Each row has a class, written after it.
215  397  -183  -351  64  178  225  138  91  -182  38  -199  102  -74  191  56  242  46  -108  167  148  -10  -121  -44  -50  -209  -387  166  15  -124  111  75  -145  248  -20  203  -41  503 : dakog
113  286  -241  -354  229  -391  0  -145  344  -328  185  -193  -97  -469  -301  -317  -73  -31  121  68  -323  -22  -54  -65  -178  -57  140  386  15  -9  -26  -51  -53  16  42  66  -35  282 : Tugif
18  495  -55  -516  -14  -207  -244  18  179  -221  -78  -381  0  -168  -222  -64  24  135  -201  108  -131  253  -262  143  40  236  115  238  257  105  185  390  -11  -62  234  162  -315  -123 : daz
240  478  -362  -258  207  -177  161  75  339  -527  321  -154  151  -462  -209  -167  -270  35  216  157  164  47  -123  -251  180  -243  63  404  -262  -136  -93  -98  -56  37  -35  74  217  505 : goleg
-176  -56  -109  -355  -138  -429  204  416  86  46  -69  3  -152  276  -33  14  225  37  -52  103  -245  46  139  94  -118  301  501  -23  159  230  -82  60  -4  -130  158  -246  -284  69 : dakog
-15  -68  55  217  92  81  -57  -210  75  -253  122  -132  89  -245  -122  -12  -170  94  78  221  202  256  -69  -167  234  10  -93  68  -20  -9  28  22  -62  -99  15  86  -28  -61 : zudu
-103  -367  279  -54  -187  -99  -32  38  80  108  -40  -159  -83  280  129  -19  206  -45  -22  129  -179  -144  272  -29  26  103  235  62  131  18  -103  -94  -190  -197  -28  -156  14  -126 : daz
-242  -596  69  106  -78  -127  265  160  -116  273  -71  287  -114  265  94  -97  240  -172  -12  -40  -295  -61  308  143  -467  145  260  -214  -62  198  -206  -372  -70  -32  142  -303  -92  70 : goleg
-181  -107  136  101  28  148  -51  67  4  159  -383  70  -194  130  135  194  279  92  -83  39  -99  206  -60  131  -200  -86  -332  -188  62  -89  165  241  -50  -79  10  346  -312  -71 : Ludes
172  242  170  -238  -213  61  -19  265  174  -322  10  -467  222  147  104  86  -46  37  -159  212  312  -116  70  -217  430  99  149  162  -141  -152  -28  11  -234  -157  -115  4  216  136 : daz
-77  -34  6  -245  -37  -122  44  -71  37  70  44  -65  16  36  46  -86  162  -18  21  57  -284  -78  109  121  -148  98  189  153  303  89  -70  -13  -13  -87  129  -165  -47  -35 : zudu
104  -89  39  231  187  197  -115  -462  121  -229  210  -101  107  -334  -29  -80  -126  -9  238  69  29  11  -22  -232  83  -242  -151  266  -37  -164  -107  -211  -84  -58  -95  15  348  32 : Lurig
59  41  -92  23  -58  -77  -164  -9  17  -279  41  -35  -104  -141  -177  -22  105  66  -128  388  37  383  -252  27  195  237  -64  16  183  127  294  386  -33  -19  255  79  -496  -112 : nifu
-203  -549  388  211  -230  -112  -191  -217  -193  217  -225  -114  -224  171  -57  -130  196  -71  -436  93  -265  247  19  204  -365  418  -20  -219  271  334  109  3  -187  7  281  -39  -370  -370 : goleg
137  158  -397  -239  138  -175  268  -14  237  -371  444  -45  159  -317  -148  -179  -90  37  231  157  20  87  -21  -161  115  -117  118  254  -101  41  -110  -161  -94  86  41  -159  129  481 : Novi
252  263  29  -105  0  255  25  -71  -5  -318  21  -181  273  -105  66  -50  -25  -128  -195  33  286  -42  -38  -96  31  -61  -122  219  -157  -62  -100  -221  -84  93  50  21  463  194 : Lurig
-183  179  -17  -58  183  28  -198  9  41  148  -446  88  -287  -111  -29  64  230  111  -12  -96  -326  308  -300  299  -436  -138  -376  -78  170  -52  235  427  133  -23  141  488  -502  -128 : goleg
129  92  124  99  130  408  12  -116  56  7  -119  -48  68  5  293  209  211  -28  57  26  127  -145  63  -77  47  -373  -492  129  -32  -345  14  -23  -121  13  -182  306  310  205 : boten
199  254  63  -303  -194  -92  75  326  127  -464  5  -375  108  114  -56  -2  70  -43  -421  250  321  78  -20  -172  204  253  111  89  -210  115  65  -82  -272  4  52  26  116  322 : fozov
-3  71  -216  -9  223  -20  -18  -313  68  -265  202  35  113  -360  -169  -61  -87  143  142  68  30  310  -218  -57  37  -70  -85  152  66  54  65  76  -27  24  107  69  -81  98 : Novi
204  500  -552  -504  167  -420  58  412  212  -443  178  10  -101  -375  -290  -253  -17  -27  37  140  -196  49  -186  11  -59  1  282  251  -112  64  29  173  152  -23  214  -74  -384  348 : Novi
-87  231  -28  -212  -116  -480  -31  276  282  -478  -17  -345  -181  -123  -382  -15  -87  276  -220  422  123  573  -188  -158  289  401  190  5  -99  285  221  367  -224  -83  157  207  -596  22 : Lev
-110  -599  292  228  -156  41  82  -40  -203  145  -78  49  -42  271  92  -38  208  -123  -282  70  12  33  224  21  -164  282  68  -210  54  218  -56  -276  -224  -36  111  -160  -46  -83 : boten
-33  190  -51  -182  285  -59  126  91  241  218  -141  225  -66  -47  150  24  195  -238  400  -285  -360  -416  213  -6  -294  -526  -65  240  -231  -500  -74  -153  169  -200  -261  184  344  299 : nifu
126  335  -287  -428  132  -576  237  270  467  -401  249  -182  -133  -264  -285  -194  -66  -36  118  83  -212  -183  139  -225  -48  -92  362  350  -249  -2  -82  -131  -142  -149  -68  -67  32  491 : zudu
74  130  -143  -81  14  -312  39  361  215  -215  -45  78  -227  -143  -185  -124  22  -90  93  165  -108  21  -3  -57  72  -27  176  109  -160  -42  63  229  45  -274  47  -35  -274  18 : Tugif
-99  -250  144  44  -76  110  116  90  62  129  -167  7  -157  227  215  108  419  -20  -119  160  -137  -31  191  16  -127  -106  -192  -119  64  -90  77  -43  -218  -70  -71  120  -57  211 : fozov
55  -53  367  175  -147  69  -214  140  94  -149  -319  -311  -55  112  -28  -26  -90  -105  -342  108  123  60  43  -100  88  148  6  -44  -350  -115  78  28  -186  -242  -82  225  166  -260 : Ludes
98  -138  85  -27  144  -220  48  -422  349  -58  221  -119  -146  -323  -39  -264  -24  -196  339  -67  -484  -554  323  -209  -348  -447  16  522  -95  -217  -223  -384  -237  -216  -214  -61  395  173 : rabo
75  241  88  -4  242  -124  -446  -287  382  -356  -75  -329  -136  -459  -271  -181  -217  18  37  31  -252  125  -151  -132  -30  -93  -74  328  -53  -138  64  173  -55  -259  -57  394  31  -125 : rabo
-17  23  -91  -37  14  -210  -42  253  113  -107  -42  69  -212  -55  -133  -51  143  -95  105  193  -159  -12  -23  -29  -7  7  103  55  -30  30  100  205  59  -233  91  -74  -380  -43 : fozov
-24  212  -231  -217  90  -402  124  431  185  -175  6  143  -304  -132  -248  -142  59  -180  169  110  -261  -215  61  -61  -139  -127  282  176  -185  -68  -27  71  120  -311  71  -85  -342  147 : Lev
-139  -444  154  354  -43  -131  125  12  110  -62  79  18  -70  73  -9  57  -32  26  158  265  40  49  282  -258  174  -1  182  -13  -187  8  -128  -189  -223  -239  -116  -88  43  35 : dakog
-164  -163  -18  15  10  -426  214  163  274  -140  41  19  -199  -61  -201  -95  -18  -47  249  123  -227  -106  290  -192  -62  -101  348  91  -314  -8  -170  -181  -121  -339  -121  -96  -87  182 : Lurig
-14  168  -204  -193  -20  -406  91  489  149  -211  19  146  -191  -98  -224  -60  30  -61  95  246  -77  93  -29  -56  65  89  228  56  -157  37  82  190  57  -231  102  -61  -468  89 : rabo
-101  -200  268  -152  -199  -160  -171  -274  30  134  -91  -301  -118  189  21  -21  317  66  -353  155  -323  15  105  152  -146  353  90  92  567  274  136  150  -206  -57  167  -35  -278  -233 : daz
-25  -242  363  266  -87  316  -258  -71  25  49  -350  -240  -149  208  258  216  274  110  -303  247  125  252  -76  -41  106  44  -516  -182  151  -104  240  312  -237  63  -62  369  -188  -185 : Ludes
211  317  -33  -204  -63  -153  -214  -101  141  -420  50  -326  -90  -252  -165  -96  125  2  -275  371  -7  127  -215  -21  180  206  -141  269  234  101  298  356  -99  23  198  165  -342  55 : goleg
-71  76  -1  -309  -228  -237  177  393  54  -154  34  -131  -15  258  -26  68  66  79  -103  274  120  109  59  -24  257  230  339  55  81  171  -21  116  -100  -159  126  -186  -224  79 : nifu
-87  130  -372  -125  195  -163  45  77  -55  -46  72  364  -131  -288  -225  -133  50  -67  375  31  -316  67  -160  192  -297  -173  45  137  15  -30  23  153  286  -134  233  -71  -420  -24 : Lev
-85  145  -26  -342  -25  -205  81  234  82  19  -76  -70  -81  79  -18  -34  74  -15  32  24  -209  -68  34  141  -107  38  265  165  170  3  -43  45  25  -170  105  -75  -119  15 : goleg
180  -9  193  -48  -162  66  25  262  141  -337  -67  -315  86  85  15  -62  -31  -73  -370  165  273  148  10  -161  174  237  84  -45  -272  33  37  -81  -289  -88  -4  59  152  64 : Ludes
-111  -26  208  217  -33  -35  -373  140  51  -133  -274  -68  -198  -47  -138  12  31  -51  -60  292  -52  263  -152  1  180  141  -46  -43  -8  -25  190  410  70  -340  136  229  -439  -347 : goleg
-173  -186  -150  167  46  65  59  9  -110  -262  146  139  145  -95  -151  104  -104  218  312  226  320  641  -312  -102  293  160  39  -207  -144  65  22  135  51  11  150  -39  -312  -86 : Lev
180  159  -28  -340  -98  67  110  120  107  -294  183  -326  254  60  127  10  47  30  -98  197  257  -61  95  -116  372  76  169  216  99  -44  -79  -46  -157  -5  20  -165  296  195 : zudu
-57  -260  136  412  121  188  -218  -533  -68  -17  78  -26  69  -219  -67  48  -90  101  109  158  47  315  -186  -79  6  -17  -282  62  145  26  98  39  -77  -27  54  154  -47  -256 : dakog
252  179  16  60  118  647  59  -301  -48  -112  80  -63  317  -80  364  252  223  1  10  115  405  -53  -77  -93  208  -417  -672  190  108  -336  105  -67  -153  221  -90  192  501  338 : fozov
150  28  104  45  -11  122  125  73  10  -137  -28  -45  147  -13  75  2  -68  -144  -71  -71  214  -108  56  -82  0  -67  -8  74  -232  -108  -76  -223  -110  -83  -41  -11  337  129 : goleg
9  266  76  -98  69  92  -97  151  164  -102  -314  -173  -136  45  75  135  230  97  -271  141  9  128  -112  11  -40  -54  -318  8  95  -58  209  310  -99  -11  2  406  -224  142 : Tugif
40  -170  131  307  217  608  -85  -421  -103  108  -103  87  95  -4  323  186  225  22  59  -36  130  -9  -35  31  -40  -332  -580  83  256  -231  83  1  -60  7  -81  232  211  23 : Tugif
139  238  -156  -136  20  -206  82  -34  247  -492  265  -234  123  -289  -204  -42  -103  131  41  277  208  216  -103  -264  294  0  4  241  -94  27  48  23  -183  9  12  68  6  291 : Novi
-184  -316  107  160  -78  267  68  152  -164  116  24  192  205  326  180  204  10  -17  308  62  199  45  141  6  279  -38  212  -91  -30  -134  -192  -113  77  -253  -17  -225  184  -178 : nifu
35  149  139  245  72  566  -46  218  -5  -86  -265  0  130  100  267  320  -2  39  71  139  463  178  -99  -106  391  -319  -463  -114  -322  -377  63  179  -22  -106  -151  380  233  37 : rabo
-94  -165  121  99  -33  -158  -226  16  94  -77  -135  27  -257  -91  -142  -130  165  -106  -16  216  -272  83  33  17  -14  106  70  6  68  52  134  215  -8  -281  101  57  -401  -255 : Lurig
32  -87  88  190  52  8  -64  -273  74  -312  104  -176  25  -179  -78  60  -84  115  -48  302  203  205  -47  -201  280  79  -104  136  85  41  23  -7  -191  -61  -11  98  26  93 : goleg
18  18  -171  -178  -17  -82  268  464  -59  -184  -43  104  89  128  -45  5  80  -35  -224  106  194  293  -22  40  -5  302  259  -207  -212  197  -94  -120  6  111  218  -119  -31  250 : boten
-162  -140  -40  195  -38  -129  -202  193  -64  -47  -149  205  -306  -10  -213  2  46  15  33  219  -112  372  -215  121  5  154  38  -149  56  81  192  383  165  -220  224  54  -662  -360 : Ludes
131  197  -109  -361  -22  -192  291  512  217  -309  1  -126  73  38  -39  -176  3  -180  -84  56  39  -128  179  -129  -78  54  361  132  -421  -49  -214  -314  -106  -80  1  -106  313  379 : Lev
9  -106  169  -142  -31  -16  -116  -294  9  113  -19  -158  22  -12  80  -113  102  -73  82  -112  -242  -184  86  90  -150  -58  83  244  275  -69  -51  -76  -26  -124  12  -109  182  -201 : fozov
-201  -361  76  531  116  328  -130  32  -221  115  -134  391  43  32  81  170  14  -53  383  97  149  188  -16  30  170  -125  -128  -185  -92  -156  -1  155  277  -296  72  -32  -179  -394 : zudu
173  -164  69  -76  -43  7  188  -80  -15  -150  163  -142  54  19  52  -200  43  -195  -201  86  1  -282  204  -71  -196  -14  67  223  -43  88  -164  -408  -259  65  53  -241  272  259 : Tugif
106  197  -81  -108  74  171  332  199  163  -79  -62  28  51  55  240  162  213  -123  199  27  80  -316  171  -130  -19  -444  -172  156  -315  -426  -91  -139  -119  -82  -202  97  315  457 : Ludes
-12  58  -188  -267  -29  81  51  -4  -113  -161  151  -45  204  89  16  -31  71  64  178  82  38  84  -92  128  75  14  140  145  217  79  -81  -3  34  47  164  -211  60  73 : Lurig
-59  -135  -19  258  -26  425  294  331  -157  77  -113  327  61  331  321  407  188  45  171  101  445  102  50  -44  240  -308  -300  -222  -197  -274  -19  -25  19  -40  -112  95  80  243 : nifu
-129  -180  38  258  143  553  90  -291  -195  296  -143  325  76  36  322  223  294  23  180  -84  23  54  17  158  -169  -362  -498  -85  167  -213  20  -53  61  29  -26  156  102  19 : Lurig
-194  229  -391  -159  109  31  430  899  42  -3  -230  538  57  286  167  319  44  91  379  62  346  325  -31  59  286  -177  133  -299  -517  -226  -99  249  281  -80  -93  103  -181  336 : nifu
-225  -197  64  -8  -70  48  -121  -16  -177  120  -33  55  52  161  30  89  89  122  -15  137  -6  367  -142  172  46  251  55  -120  361  154  53  188  118  -20  250  -98  -312  -290 : zudu
-69  -2  -254  -214  173  -447  304  269  340  -74  163  131  -120  -162  -172  -278  -45  -116  351  -59  -350  -220  283  -141  -153  -202  471  195  -356  -121  -202  -314  11  -242  -157  -146  178  308 : Novi
186  336  -147  -205  145  -223  129  -31  418  -436  214  -226  73  -366  -170  -134  -133  -15  176  161  -23  -150  81  -296  124  -205  105  403  -231  -196  -109  -166  -169  -116  -161  76  343  427 : Tugif
126  212  -177  -448  51  -131  150  15  134  -62  216  -117  120  -92  55  -134  74  -86  123  -45  -179  -285  133  16  -94  -87  228  395  150  -30  -141  -167  -13  -45  39  -216  237  235 : dakog
40  -218  101  271  73  180  -218  -563  53  -239  149  -202  58  -235  -46  -77  -10  125  -103  270  64  280  -74  -128  156  72  -251  143  251  113  111  34  -220  27  38  93  11  -51 : Lurig
12  -514  295  235  -140  183  171  -163  -103  105  50  26  131  188  202  -44  101  -181  -37  26  51  -178  314  -67  -69  12  43  -25  -114  -21  -129  -401  -265  -92  -60  -209  360  -19 : nifu
23  -55  -65  -493  -192  -427  338  213  192  48  211  -90  -73  161  74  -149  252  -178  202  13  -378  -529  349  -53  -210  -155  406  290  64  -69  -245  -318  -148  -108  -48  -430  190  365 : fozov
47  -136  245  224  82  326  -176  -277  -80  56  -205  -22  31  -69  107  -92  -24  -140  -45  -187  -36  21  -63  77  -246  -72  -199  41  5  -48  -52  -135  20  -39  57  77  272  -260 : Lurig
-6  -224  191  174  118  -60  -106  -256  216  -118  46  -154  -37  -209  -54  -113  -104  -9  123  118  -137  -82  214  -206  60  -110  94  211  -128  -125  -73  -188  -182  -242  -143  81  215  -49 : nifu
-184  -45  281  -41  -240  -221  -15  304  -10  -65  -314  -193  -152  195  -148  -11  36  8  -413  169  97  301  -14  51  11  369  149  -215  -136  303  157  196  -152  -178  180  102  -462  -186 : fozov
45  0  52  75  100  -128  -130  -236  288  -227  112  -191  -56  -318  -166  -118  -148  -5  85  128  -118  53  6  -135  74  -80  -45  248  -86  -111  49  -29  -155  -166  -67  173  110  76 : goleg
-63  -223  -31  -86  -17  15  159  -190  -102  142  168  109  92  175  125  -5  194  -81  244  14  -188  -241  143  88  -168  -155  138  249  313  -1  -181  -186  14  -85  93  -329  157  41 : Tugif
125  58  28  104  195  -35  -130  -470  261  -254  183  -198  -14  -357  -147  -95  -120  -71  198  12  -181  -239  83  -217  -90  -318  -72  458  -26  -219  -106  -194  -127  -191  -103  99  384  88 : Lev
-41  27  122  187  42  -113  -379  -52  51  -84  -204  -44  -259  -136  -192  -51  60  -40  -27  140  -243  132  -135  52  -33  103  -86  87  84  5  228  358  78  -273  155  190  -395  -331 : boten
146  452  -230  -177  200  156  77  351  -1  -268  -84  131  218  -169  -61  -101  -218  -95  85  -146  247  213  -249  40  -36  -83  49  112  -408  -122  -118  -80  229  -20  128  98  285  164 : boten
33  -424  388  372  -115  306  70  -174  -150  24  -84  -40  83  246  172  56  84  -220  -115  -2  203  -224  237  -93  -32  -35  -84  12  -102  -60  -122  -369  -218  -152  -43  -123  439  -80 : Tugif
296  517  -168  -526  64  -70  -186  -409  129  -251  235  -321  182  -323  8  -153  43  36  -102  -7  -206  -65  -210  87  -34  -30  -121  542  471  -7  58  96  -27  149  144  48  189  221 : Novi
-368  -493  147  40  -126  -106  134  139  -145  351  -73  210  -79  398  82  55  203  -30  106  58  -199  5  232  139  -106  160  352  -163  182  161  -140  -48  58  -228  108  -329  -263  -234 : daz
-15  94  25  -30  94  79  52  183  109  24  -333  3  -230  114  147  162  299  16  -56  33  -141  -67  7  51  -244  -235  -229  -3  -37  -195  55  121  -60  -43  -49  283  -122  179 : Tugif
-82  -27  -48  50  35  260  162  123  -46  111  -133  159  6  178  226  202  302  73  70  73  108  107  -31  28  -48  -242  -355  -114  50  -102  86  80  -46  76  -33  136  -75  210 : Lurig
-280  -92  -269  -401  -131  -501  215  475  -41  164  -62  173  -227  288  -154  -17  231  112  -4  74  -321  265  -34  271  -270  391  490  -169  277  430  -44  154  136  -43  320  -297  -636  -44 : Ludes
42  -101  114  137  86  259  9  6  -91  -81  -101  -13  177  -9  37  -53  -113  -103  46  -138  225  108  -54  -26  -24  -37  -34  -26  -268  -74  -74  -156  61  -91  23  31  293  -140 : Lev
